The symbols move the objects like this.
s549: !>s463, %>., &>s63, @>s438, §>., $>s190
s672: !>., %>s885, &>s228, @>s429, §>s12, $>s640
s319: !>s323, %>s412, &>., @>., §>s757, $>s161
s347: !>s689, %>s741, &>., @>., §>s788, $>s663
s348: !>s943, %>s330, &>s559, @>s414, §>s113, $>s13
s88: !>s300, %>., &>s471, @>s60, §>s393, $>s298
s463: !>., %>., &>s549, @>s288, §>., $>s375
s640: !>., %>s821, &>s113, @>s943, §>s388, $>s672
s136: !>s294, %>s588, &>s663, @>., §>s272, $>s689
s389: !>., %>s297, &>s583, @>., §>s817, $>s484
s603: !>s186, %>s755, &>., @>s8, §>s860, $>s568
s341: !>s956, %>s237, &>., @>s788, §>s661, $>s968
s755: !>s438, %>., &>., @>s548, §>s63, $>s815
s628: !>., %>s389, &>s588, @>., §>s429, $>s868
s865: !>s228, %>s603, &>., @>s901, §>s217, $>s237
s13: !>s429, %>s649, &>s901, @>s588, §>s228, $>s348
s604: !>., %>., &>s298, @>s297, §>s288, $>s300
s388: !>., %>s404, &>s479, @>s640, §>., $>s12
s484: !>., %>s65, &>s323, @>., §>s682, $>s389
s612: !>s988, %>s479, &>s661, @>s956, §>., $>s377
s438: !>s288, %>., &>s755, @>s298, §>s549, $>s393
s288: !>., %>., &>s438, @>s604, §>s463, $>s974
s937: !>s404, %>s190, &>s337, @>s254, §>., $>s614
s412: !>s60, %>., &>., @>., §>s471, $>s644
s161: !>s583, %>s644, &>., @>., §>s8, $>s319
s559: !>s348, %>s757, &>., @>s741, §>s237, $>s901
s452: !>., %>s12, &>s377, @>s476, §>., $>s988
s788: !>s674, %>s559, &>., @>s347, §>s341, $>s114
s337: !>s937, %>s11, &>., @>s568, §>., $>s860
s186: !>s885, %>s438, &>s603, @>s649, §>s614, $>s254
s300: !>., %>., &>s88, @>s65, §>s974, $>s604
s60: !>s65, %>., &>s412, @>., §>s88, $>s977
s968: !>s26, %>s865, &>., @>s114, §>s434, $>s341
s12: !>., %>s602, &>s221, @>s672, §>., $>s388
s661: !>s612, %>s209, &>., @>s341, §>., $>s434
s294: !>., %>s628, &>s136, @>., §>s182, $>s564
s821: !>., %>s974, &>s254, @>s682, §>s404, $>s885
s429: !>., %>s817, &>s13, @>s628, §>s672, $>s943
s114: !>s272, %>s901, &>., @>s663, §>s968, $>s788
s568: !>s254, %>s815, &>., @>s757, §>s337, $>s603
s404: !>., %>s375, &>s937, @>s821, §>., $>s602
s254: !>s821, %>s393, &>s568, @>s330, §>s937, $>s186
s221: !>s12, %>s614, &>s217, @>s228, §>., $>s479
s476: !>., %>s672, &>s26, @>s182, §>s452, $>s23
s414: !>s868, %>s323, &>s741, @>., §>s348, $>s588
s377: !>s452, %>s221, &>s434, @>s26, §>., $>s612
s65: !>., %>., &>s60, @>., §>s300, $>s297
s868: !>., %>s484, &>s414, @>., §>s943, $>s628
s974: !>., %>., &>s393, @>s300, §>s375, $>s288
s644: !>s977, %>., &>., @>., §>s548, $>s412
s330: !>s682, %>s88, &>s757, @>s323, §>s254, $>s649
s663: !>s136, %>s717, &>., @>., §>s114, $>s347
s588: !>s628, %>s583, &>s717, @>., §>s13, $>s414
s860: !>s614, %>s63, &>., @>s603, §>., $>s337
s614: !>s602, %>s549, &>s860, @>s186, §>., $>s937
s113: !>s640, %>s254, &>s237, @>s348, §>s479, $>s228
s297: !>., %>., &>s977, @>., §>s604, $>s65
s8: !>s649, %>s548, &>., @>s161, §>s603, $>s757
s298: !>s604, %>., &>s548, @>s977, §>s438, $>s88
s977: !>s297, %>., &>s644, @>., §>s298, $>s60
s342: !>., %>s943, &>s674, @>s564, §>s23, $>s182
s323: !>s484, %>s60, &>s319, @>., §>s330, $>s583
s479: !>s388, %>s937, &>s209, @>s113, §>., $>s221
s272: !>s182, %>s13, &>s114, @>s136, §>s26, $>s674
s943: !>., %>s682, &>s348, @>s868, §>s640, $>s429
s11: !>s190, %>., &>., @>s815, §>., $>s63
s375: !>., %>., &>s190, @>s974, §>., $>s463
s564: !>., %>s868, &>s689, @>., §>s342, $>s294
s741: !>s414, %>s319, &>., @>., §>s559, $>s717
s237: !>s113, %>s568, &>., @>s559, §>s209, $>s865
s583: !>s389, %>s977, &>s161, @>., §>s649, $>s323
s209: !>s479, %>s337, &>., @>s237, §>., $>s217
s674: !>s342, %>s348, &>s788, @>s689, §>s956, $>s272
s434: !>s377, %>s217, &>., @>s968, §>., $>s661
s471: !>s88, %>., &>., @>s412, §>s815, $>s548
s717: !>s588, %>s161, &>., @>., §>s901, $>s741
s548: !>s298, %>., &>., @>s644, §>s755, $>s471
s757: !>s330, %>s471, &>., @>s319, §>s568, $>s8
s815: !>s393, %>., &>., @>s471, §>s11, $>s755
s817: !>., %>s604, &>s649, @>s389, §>s885, $>s682
s689: !>s564, %>s414, &>s347, @>., §>s674, $>s136
s63: !>s549, %>., &>., @>s755, §>., $>s11
s190: !>s375, %>., &>s11, @>s393, §>., $>s549
s956: !>s23, %>s113, &>s341, @>s674, §>s612, $>s26
s682: !>., %>s300, &>s330, @>s484, §>s821, $>s817
s885: !>., %>s288, &>s186, @>s817, §>s602, $>s821
s988: !>., %>s388, &>s612, @>s23, §>., $>s452
s23: !>., %>s640, &>s956, @>s342, §>s988, $>s476
s393: !>s974, %>., &>s815, @>s88, §>s190, $>s438
s217: !>s221, %>s860, &>., @>s865, §>., $>s209
s26: !>s476, %>s228, &>s968, @>s272, §>s377, $>s956
s228: !>s672, %>s186, &>s865, @>s13, §>s221, $>s113
s901: !>s13, %>s8, &>., @>s717, §>s865, $>s559
s649: !>s817, %>s298, &>s8, @>s583, §>s186, $>s330
s602: !>., %>s463, &>s614, @>s885, §>., $>s404
s182: !>., %>s429, &>s272, @>s294, §>s476, $>s342

The rows follow the links: the fewer symbols apart two objects are, the more alike their rows tend to be.

Object, then a row for it; each showing differs a little:
s937: [-15,  11,  13,  10,  38, -26, -14,  11, -33,  -7, -25, -38,   8,   5,  41, -21, -18,  10,  28,  17,  13, -30,   6, -21,   2,  -4,  -4,  -9,  12,  14, -10, -16,  16,  -1,  -7,  21, -27, -13,   2,  22,   0, -23,  -7,  -1]
s228: [  2, -44, -29, -30, -13,  35, -19,   7,   6,  17, -19,  31, -18,  -3,  -6,  11, -26,  -2,   5, -12, -20,   5, -12,  23,  -3,  29, -19,   4,   3,  -7,  23,   6,  40,  11,  16,   8,  -4, -16,  -7, -23,  -5,   1,   9,  27]
s649: [ 27, -31, -26, -12, -16,  44,  17,  35,   8,  11,   7,  13,   4,   7, -23,   1,  -5, -26, -22,  -7,  -5, -18,  -4,  47,   7,  16, -13, -10, -17, -27,   9,   0,   3,   2, -27,  -7,  -9,   3, -17,   2,  -9,  27,  14,  -4]
s559: [-36,  12,  11,  -7,  -1,  12,  18,  -6,   2, -21,  10,  -9,  17,  -3,  -2,   1,  26,   6,  -8,   5,  28,   8, -25,   1, -13, -18, -35,  37,  -2,  -4, -28,  -5, -52,  -8,   8, -20, -25,  -3,  16, -16, -12,  -5,  12,  14]
s209: [-44,   4,   7,   8,  18, -27, -13, -24, -23, -19,  -8, -12,   0,   9,  30,   0,  -7,  32,  27,  -1,  10,  10, -13, -42, -23, -19, -15,  16,   0,  19, -18, -18, -10,   2,   8,  13, -20, -10,  11, -16,  -5, -24,  -4,   5]
s297: [ 40,   3,  -6,  30, -12,   2,   7,   6,  -4,   8,  20,   1,  -3,  17, -26,  -1,   7, -10, -13, -10, -14,  -4,  43,  22,  22,   8,  41, -31,  -9, -10,  12,   0,   6,   5, -24,   7,  25,  24, -12,  35,   2,  18, -14, -30]
s337: [-22,   4,  12,  24,  22, -13,  -6, -18, -38,  -8,  -3, -32,  -7,  26,  29,  -6, -19,  21,  27,  -4,  27,  -3, -13, -34, -16, -25,  10,  13,  -8,  16, -15, -12, -11, -13,  -3,   8, -29,   8,  12,  13,  -5, -25,  -8,   2]
s389: [ 31,  -7,  -5,  28, -13,   4,   1,  17,  20,   6,  23,   7,   1,   3, -12,   3,  22, -17, -22,  -1, -41,  -2,  31,  23,   7,  10,  36, -40,  -7,  -5,   5,   5,   4,   7, -20,  28,  25,  30,  -8,  18,  -1,  19, -19, -27]
s438: [ 36, -27, -15,  -6,  -7,  39,   8,  13, -28,  23, -11,   7, -16,  22, -13,  -3, -42, -14,   9,  -3,  29, -18,   4,  19,  11,   6,  22,  -5, -23, -16,  19,  -9,  45,  -4, -12, -15,  -1,   2, -21,  15,   9,  11,  14,   3]
s663: [ -4, -29, -33,  16, -18, -22, -11, -29,   4,   4,  35,  41,   7, -14,  -8,   8,  26,  27, -12, -23, -33,  22, -14, -15, -12,   2, -24,   7,   0, -10,  -3,  11, -20,  -1,  -1,  12,   3,  -8,   9, -49,   2,  12,   3, -32]
s602: [ 25,  -9,  -6,  13,  -1,   5, -25,   1,  10,  12,  -6,  14, -18,   9,   7,  12, -28,  -5,   5,   0, -35,  -3,  22,  -2,   6,  15,  47, -38,   0,  15,  24,  -2,  34,  14,  -4,  35,  18,  22, -19,  23,  -1, -10, -21,  -8]
s114: [ -5, -23, -14, -17, -28,   9,  -1, -14,  24,   4,  21,  42,   6,  -7, -26,  15,  15,  10, -16, -19, -12,  28, -26,   7, -14,   2, -37,  24,  -3,  -7,   4,  13, -15,   0,  18, -18,   8, -10,   5, -54,  -6,  20,  13,  -6]
s988: [-22,  37,  24, -12,  13, -48, -22, -11,  29,  -7, -21,   6,   1, -27,  28,   0,   6,   9,  17,  13, -28,   7,   2, -35,   2,  -3,   1,  -7,  34,  23,   2,   8,   7,  20,  24,  21,  25, -16,   5,  -5,   1, -28, -13,   7]
s342: [-16,  46,  31, -22, -11, -18,  -2,  10,  51,  -9,  -7,   6,   8, -42,  -2,  -4,  35, -12,  -8,  15,  -8,  11,  -9,   4,   8,   3, -17,  11,  27,   1,  -7,  17, -15,  11,  21, -12,  15, -18,   6, -12,   0,  -8,   5,  15]
s161: [ 10, -40, -27,  37, -10,  12,   9, -11, -24,   5,  47,   8,   2,  32, -17,   3,   8,  17, -14, -24, -11,  13,  -1,  14, -16,  -7,   0,  -5, -21, -10,  -2,   0, -24,  -9, -24,   9, -12,  26,  -5,  -7,  -8,  30,  -8, -41]
s182: [  8,   2,  -5, -25, -26,   4,  -3,   2,  54,   9,   1,  40,  -2, -26, -22,  16,  31, -10, -20,  -4, -31,  22,   6,  26,  -1,  15, -13,  -5,  17,  -2,  19,  20,  -1,  17,  17,  -1,  34,  -1, -10, -31,   2,  12,  -1,  12]
s463: [ 32,  -7, -11,  17,   0,   8,  -7,  -1, -10,  21,   4,  -2, -19,  28,  -4,   7, -29,  -4,   6, -10,  -8,  -9,  21,  -1,  17,   8,  53, -33,  -7,   7,  12,  -2,  38,  12, -14,   7,  29,  29,  -7,  34,   5,  -5, -14, -10]
s583: [ 28, -39, -35,  22,  -1,  -1,   1,  14,  -7,   3,  21,   3,  19,   8, -17,  -1,  11,   0, -18, -13, -33, -14,   5,  33,  -2,  18,   0, -30, -14, -11,   8,  -1,  -1,  -7, -41,  21,  -7,   6,  -8,   2,  -3,  33,  -1, -38]
s65: [ 24,  43,  26,  25,  13, -16,   8,  14,  -2, -10,  15, -38,  12,  -1,   1, -15,  17, -15,  -4,  17,  13, -22,  26,   7,  19, -10,  39, -28,   3,   2, -12,  -3, -13,  -4, -14,  -3,  13,  20,   0,  45,   7,   3, -19, -16]
s788: [-30,  22,   6, -13,  -5, -10,   8, -14,  17,  -7,   2,   7,   8, -23,  -6,   4,  35,  12,  -2,  -1,  14,  28, -34, -14, -17, -14, -49,  41,   1,   1, -19,   9, -38, -11,  16, -19,  -9, -22,  14, -37,   1,  -3,   8,   4]
s272: [  2, -23, -25, -29, -23,   2,  -3,   8,  20,  17,   2,  45,  14, -23, -26,   6,  14,  -4, -24, -11, -29,  14,  -8,  21,   0,  17, -42,   5,   4, -20,   4,  17,  -3,   7,  11, -14,   8, -27,  -4, -42,   4,  22,  12,   2]
s186: [ 17, -49, -31, -19, -10,  51,  -7,  15, -10,  21, -18,  13, -19,  11,   3,  12, -43, -12,   8,  -9,  10,  -8,   2,  26,   3,  24,  -3,   4, -17, -13,  19,  -8,  33,   0,   0,   1,  -3,  -4, -17,   1,  -2,   3,  11,  19]
s414: [-19,  16,   5,   5,  24, -53,   2,  17,   1, -31,   4, -26,  40, -27,  18, -18,  36,  12,  -1,  18, -11, -10,  -1,   4,  -4,   2, -30,  -5,  15,   2, -26,  -4, -29, -11, -18,  21, -17, -26,   9,   5,   1,   0,  -5, -19]
s644: [ 33, -26, -18,  47,  -7,   7,  18, -15, -34,  11,  36,  -5,   1,  33, -23,   0, -11,   5, -11, -21,   7,  -6,  10,   7,  -3, -12,  18,  -5, -30, -15,   1,  -4, -10, -21, -24,  -5,  -1,  20,  -4,  12,   2,  27,   4, -32]

Each walk starts at a row. The symbols on each line, taken left to right, move it on to the next object.
Answer with the object's row; about right is enough.
new walk
[-14,  24,  16, -24,   9,  -2,  17,  27,  19, -17,  -7, -16,  30, -23,  -1, -13,  37, -14,  -6,  25,  17, -15, -15,  21,   1,   1, -49,  12,   9, -11, -26,  -4, -30,  -5,  -1, -15, -24, -19,   2,   0,  -3,   3,  12,  17]
§ & % [-33,   4,  13,  -1,   5,  24,  12,  -9, -27, -12, -14, -30,  -7,  16,  13,   3, -21,   3,  23,   3,  49,   2, -22, -19, -16, -25,  -2,  33, -13,  13, -19, -18, -15, -14,  15, -23, -33,   8,   8,   5,  -8, -27,  13,  30]
§ % @ [ -7,  10,  22,   1,  11,  18,   8,  -7, -35,   5, -11, -37, -13,  32,   1,  -9, -32,  -7,  14,   4,  62, -11,  -9, -15,  -6, -20,  20,  29, -18,   4,  -3, -13,   4, -17,   0, -40, -12,  13,   8,  15,   8,  -9,   9,  17]
new walk
[ 25,  47,  34,   5,   1,  18,  22,  19,  16,  -7,  -7, -36,   2,   2, -11,  -4,  13, -38,  -2,  15,  34, -20,  27,  14,  17,  -8,  26,  -7,  -1,  -3, -13,   1, -12,  -6,  -4, -26,  10,  15,  -4,  42,   8,   5,   5,  11]
$ & [ 49, -17, -24,   5, -15,  40,  22,  21, -13,  13,  10,   2,  -1,  23, -38,   2, -12, -17, -13,  -9,  20, -20,  17,  43,  18,   5,   2, -14, -18, -21,   7,  -1,  13, -16, -22, -26,  -1,   8, -11,  19,   5,  30,  12,  -8]
& § [ 19, -28, -12,  11, -15,  43,   6, -14, -35,  22,   2,   2, -26,  38, -20,   7, -37,  -5,   6, -20,  35,   4,  -2,   0,  -5, -16,  17,  12, -24,  -2,   7,   2,  18, -11,  -3, -31,  -3,  14,  -9,   4,   5,   9,  14,  11]
new walk
[-11,  39,  41, -24,   7,  19,  -2,  14,  20, -11, -41, -31, -16,  -2,  15,   4,  -3, -29,  18,  27,  23, -13,  10,  -7,   2,  -4,  30,  -4,  13,  17,  -3, -15,  14,   5,  19,  -1,  -3,  11,  -2,  34,  -3, -34,  -7,  34]
$ $ $ [ 19,  -7,   2, -22, -21,  47,  -4,   7,  26,  14, -17,  14, -26,  13, -11,   6, -25, -27,   4,  -2, -15,  -2,   9,  20,   5,  17,  36, -15,   4,   5,  27,   4,  31,  15,   7,   6,  18,  24, -19,  16,  -4, -11,   7,  30]
@ @ $ [  1,  44,  35,  18,  15, -19,   8,  18,  15, -25,   3, -36,  14,  -6,   9, -14,  40, -20,  -9,  20,  -9, -15,  19,   5,  12,  -8,  22, -30,  15,   7, -21,  -1, -21,   3, -15,  21,   7,  14,   0,  37,   1,  -8, -16,  -9]
new walk
[ -9, -27, -20, -36, -14,   2, -14,  -4,  20,  17, -13,  42,  -9, -24,  -3,  14, -18,   7,  -2,  -3, -18,  15, -10,  -2,  -4,  17, -33,   7,  11,  -9,  27,  10,  28,  18,  22,  -3,  14, -26,  -4, -43,   4,   6,  11,  19]
% @ [ 12, -32, -33, -22, -23,  34,   5,  24,  19,   4,   4,  26,  11, -15, -25,   6,  11, -13, -24,  -8, -24,  -3,  -8,  41,   0,  22, -38,  -1,  -8, -29,   8,   7,   6,   2,  -7,  -3, -14, -13, -12, -24,  -4,  30,   9,   4]
% $ [  2,  26,  19, -17,   9,  19,  31,  30,   1, -20, -13, -39,  27,  -9,   2, -18,  24, -28,  -6,  28,  40, -28,   4,  31,   9,   0, -27,  15,   5, -11, -20,  -6, -19, -27, -18, -21, -28,  -8,   5,  17,   3,   3,  16,  15]
new walk
[-31,  11,   9,  11,   5, -41,   0, -23,   5, -19,  18,   8,  27, -21,   7, -11,  33,  29,  -6,  -3,  -3,  16, -17, -22, -16, -17, -30,  22,   3,   6, -32,   9, -38,  -3,  10,  -3,  -9, -19,  26, -37,  -3,   5,  -5, -21]
% $ [ -2, -44, -33,  31, -14,  -2,   1, -23,  -1,  -5,  38,  24,   6,  10, -17,  13,  19,  25, -19, -28, -32,  18, -19,   5, -17,   0, -12,   4, -17, -11,   0,   3, -26,  -8, -13,  17, -11,  11,   3, -31, -14,  21,  -4, -29]
% § § [ -5, -44, -21,   6, -15,  55,   3, -15, -26,  14,   4,  20, -30,  35, -15,  19, -31,   4,   2, -23,  13,  17, -14,  -1, -14,  -4,   9,  25, -23, -10,  13,  -8,  12,  -4,   6, -10, -11,  14, -13, -12, -17,   6,  12,  17]
new walk
[ -5, -49, -32,  26,   5,   9,  -6, -21, -39,   8,  10,  13, -21,  40,   5,   9, -36,  25,  15, -27,  -9,   6,  -6, -21, -15,  -8,  23,   3, -20,   4,  10,  -8,  10,  -5,  -2,  23, -15,  20,  -2, -10,  -9,  -2,  -7, -13]
! $ $ [ 16, -49, -33,  14,  11,   4, -18,  13, -27,  20,  -2,  16, -14,  24,   9,  -1, -34,  14,  13, -10, -22, -16,  10,   5,  -2,  19,  16, -23, -12,  -5,  27,  -8,  41,  13, -11,  34,  -3,   3, -10,  11,  -1,   0,  -8, -15]
% ! & [ 38, -31, -24,  19,   3,   1,  -8,   1, -38,  19,   1,  -5,  -7,  28,   3,  -8, -43,   6,  17, -12,   1, -15,  14,   2,  13,   7,  31, -21, -20,  -2,  20,  -2,  42,  -8, -18,   7,   7,   8, -15,  19,   7,   5,  -2, -15]
new walk
[-11,  29,  34,  11,  28, -24, -16,   9,   1, -21, -26, -35, -10,  -2,  35,  -9,  -8, -12,  22,  22,  -3, -11,  17, -21,   1,  -9,  42, -19,  17,  19,  -3,  -7,   6,  10,   1,  19,   4,   9,   4,  36,   1, -33, -17,   9]
$ % @ [ 34,   0,   0,  -5, -13,  42,   5,  11,   7,  20, -14,  -3, -31,  21, -18,   9, -33, -27,   3,  -8,  12,  -6,  17,  18,  14,  12,  42, -18, -10,  -2,  24,   2,  38,   7,   1, -13,  20,  24, -20,  34,   7,   6,   4,  12]
@ [ 48,   8,  -6,   2, -25,  34,  20,  17,   7,  17,   1,   0,  -9,  21, -40,   4,   0, -31, -18,  -1,   0,  -9,  22,  35,  14,   8,  41, -16, -14, -15,  11,   5,   7,  -1, -11, -19,  24,  18, -24,  32,  -3,  19,   0,  -3]
new walk
[-28, -43, -30,  -8, -18,  40,  -8, -15,  -6,  16,  -1,  32, -23,  14,  -7,  28, -21,  11,   2, -20,  -9,  22, -27,   2, -24,  -1, -12,  32, -16,  -1,  14,   4,   7,  -2,  14,  -5, -15,   5,  -5, -37, -17,   2,  12,  18]
§ [-16, -50, -34,  15,  -4,  -4, -23, -32, -17,   5,  13,  34, -24,  20,  11,  11, -28,  29,  13, -17, -26,  20, -18, -21, -18,   1,   4,   1, -11,   7,   4,  -8,  12,   9,   6,  25,  -9,   4,  -4, -26,  -9,   0,  -7,  -9]
$ $ ! [  4, -52, -37,  -1,  11, -11, -28,   1, -15,   6,  -5,  33,  -5,   2,  20,   3, -34,  26,  10,  -9, -43,  -1,  -5, -11,  -6,  24,  -5, -20,   0,   1,  26,  -2,  40,  14,   1,  37,  -4, -15,  -8, -10,  -2,  -4,   0,  -9]
new walk
[-28,  13,  12, -37,  12, -17, -10,   1,  19,   1, -28,   7,   6, -37,  16,  -2,  -4,   7,  17,  16,  10,   9, -27, -16,   6,   4, -46,  17,  24,   3,  -1,   2,  15,   0,  26, -10,   1, -37,  12, -23,   4, -11,   4,  28]
& % ! [-30,  10,  15, -44,  19,   4,  -9,  21,   0, -18, -44, -17,   1, -21,  22,  -3,  -8,  -4,  21,  19,  22, -14, -19,  -5,   0,   4, -35,  21,  19,   2, -13, -13,   5,   3,  26,  -1, -29, -28,  -5,   1,  -1, -28,   9,  34]
@ $ & [ -8, -34, -29,  -1, -33,  38,  10, -18,  13,   8,  20,  31,  -9,   8, -28,  18,  12,   1, -19, -29,  -8,  25, -25,  20, -20,  -2, -27,  20, -21, -12,   7,  11, -24,  -3,  -3,  -7, -12,   8,   3, -35,  -9,  21,  13,   4]
